In the rows, 128 means zero.
Each row is followed by its class. Each block has new classes.
[136 135 135 177 141  77 152 129 110 123 148  76 133 116 130 187 116 114
 118 121 107 131 163 128 121 109 108 138 123 107 159  93  96 118 126 132
 136 110 108 127 111 118 110 134 140 142 111 129 186 148  57 152 135  85
 127 111 101 118 112 117 153 163 154  95  86 146 132 129 132 130 109 117
 121 119 131 127 120 155] : (24)
[129  84 123  28 142 135 108 123  90 138 146 147 158  98 123 162 118 121
 117 134 106 119  99 154 103 156 205 147  87  30 147 132  45 102 115 175
 156 129 140 138 144 116 150 124 228 123 137 133 114 120  77 135 136  78
 136  57 144 118 120 155 157 162 148  10 104 158 171 133 214 224  36 119
 144  93 135 159 143 115] : (27)
[137 110 144 142 143 127 137 121  99 139 144 119 103 118 126 124 109 112
 124 105 115 128 146 149 110 128 127 119 108  92 120 118  85 112 130 151
 117 133 136 108 125 126 125 145 190 139 112 124 120 142  94 124 112  85
 125 105 108 140 132 120 161 163 154  82 116  93 127 104 150 160  84 123
 114 109 125 104 119 126] : (24)
[115 116 139  66 123 117 162 119 103 138 145 143 132  88 108  87 107 141
 136 108 112 131 106 138 134 152 114 124 107 131 128  94  87  89 113 159
 137 151  87 117  81 145 137 190 120 143 149 148 124 147 158 101 126  82
 102 119  92 102 128 141 161 133  90  61 130 151 119 120 148 211  55 118
 108  80 106 132 112  58] : (27)
[137  85 140  93 180 141  45 119  96 169 174 100 131  87  89  34 111 147
 116 123 116 137 130 210  89 135  97 117  85  77 117  86 100 151 112 166
 121 163 138 150 168 109 160 157 159 120  98 197 116 154 145 101 101  88
 134 116 130 117 127 140 169 150 142  98 153  98 153 126 202 191  22 149
 177 125 108 110 135  68] : (21)
[132  74 141  82 146  98 152 134 114 133 160  97 128  94 110  49 114 161
 118 126 147 122  45 159 139 142 167 132  96 107 127  92 123 146 112 123
 129 189 152 138 112  98 148 140 219 167 130 159 139 124 212  84 123  92
 119 135 132 101 133 145 178 129 127 112 190 103 156  95 117 173 115 148
 125  65 133 108  91  85] : (21)
[111 115 150  69 152 116  57 144  84 159 131  99 105  90 102  31 107 148
 129 154  96  93 136 139 130 152 171 141 102 136 129 124  76 123 120 172
 165 158 126 127  74 154 107 142 142 188 142 152 142 141 176  98 125   5
 122 142 105 117 132 149 163 171 137 108 123 125 209 124 177 183  85 123
 150  69 152 155  87  73] : (21)
[123 100 121 103 170 113 182 136  97 131 161 130 142 115 102  93 124 131
 124 107 117 141  92 166 139 136 160 131 120   4 127 112 102 117 125 145
 121 148 130 140 149 128 162 156 153 142 132 148 138 137 150 114 132 113
 114  80 120 112 133 147 184 120 123  90 142 114 130 122 134 206  75 125
 128  92 123 127 120  94] : (27)
[148 119 135  44 133 117  79 136  83 156 145 190 156 110 115 134 118 113
 121 155  83 126 112 116 122 144 209 131  75  36 157 117  44  80 105 178
 153 125 143 127 118 139 170 138 200 133 144 141 134 120  83 147 138  62
 114  96  97 122 116 145 156 153 151  24 121 162 152 127 218 215  36 117
 139  90 124 149 141 117] : (27)
[119 126 156 138 145 126  95 118  92 134 132 117 137 132 123 140  82 138
 140 108 119 121 145 146 124 147 133 138 171  52 126 119  81 135 129 131
 127 116 131 156 179 120 135 137 164 125 109 119 129 132  77 130 139 122
 131 102 119 130 124 127 142 157 153  73 115 120 127  82 166 159  77 152
 133 162 129 128 159 136] : (24)
[110  97 149 142 131 123 183 121 121 119 165 112 133  88 160  85 101 155
 141  94 125 130  69 135 140 144  77 125 128 145 116 101 123 116 126 159
 117 150 129 103 139 113 157 191 111 175 135 158 127 169 180  97 120 147
 129 117  75  88 126 148 189 141  65 120 147 123 107 122 111 147  72 123
 131  97 104 139  91  50] : (27)
[109 125 158 156 131 119 148 146 141 126 151  92 135  97  99  66  81 139
 139 102 131 130  77 146 127 139  97 111 108 122 101 100 123 126 122 125
 114 161 126 134 150  93 152 192 129 173 125 168 126 162 172  88 174 114
 126 108 124 129 123 144 213 143 101 108 165 109 103 106 145 171  52 143
 135  87 106 125 119  71] : (21)
[127 106 143 145 119 127 108 120 109 141 136 118 139 112 108  69 115 126
 128  94 114 127 119 150 124 111 106 130 113 110 125 110  92 135 132 141
 121 129 130 138 133 104 137 190 145 157 130 112 119 147 118 119 129 106
 114 107 115 106 104 113 171 166 136  97 136 117 118 117 147 173  66 137
 106 100 113 127 121  84] : (21)
[ 91 112 119 150 129 123 177 114 118 112 128  66 137 126 122 151 109 128
 135 107 150 138 114 130 111 128 122 105 127  96 136 138  87  99 133 131
 133 120  69 141 143 112 142 177 132 138 149 120 125 129 103 121 144 134
 128 100 120 126 113 107 183 137 133  95 105 168 122 131 129 140  83 133
 133 112 139 139 123 112] : (24)
[133 103 109  67 121 129  60 115  66 157 120 146 161 107 123 106  94 115
 107  97 110 132  88 151 113 129 200 179  52  32 145 114  24 114 145 151
 126 107 144 153 129 129 145 125 177 152 120 149 131 125  77 133 126  95
 133  92 113 116 121 135 168 132 158  32 101 138 145 124 181 201  48 135
 136 108 114  99 145 140] : (27)
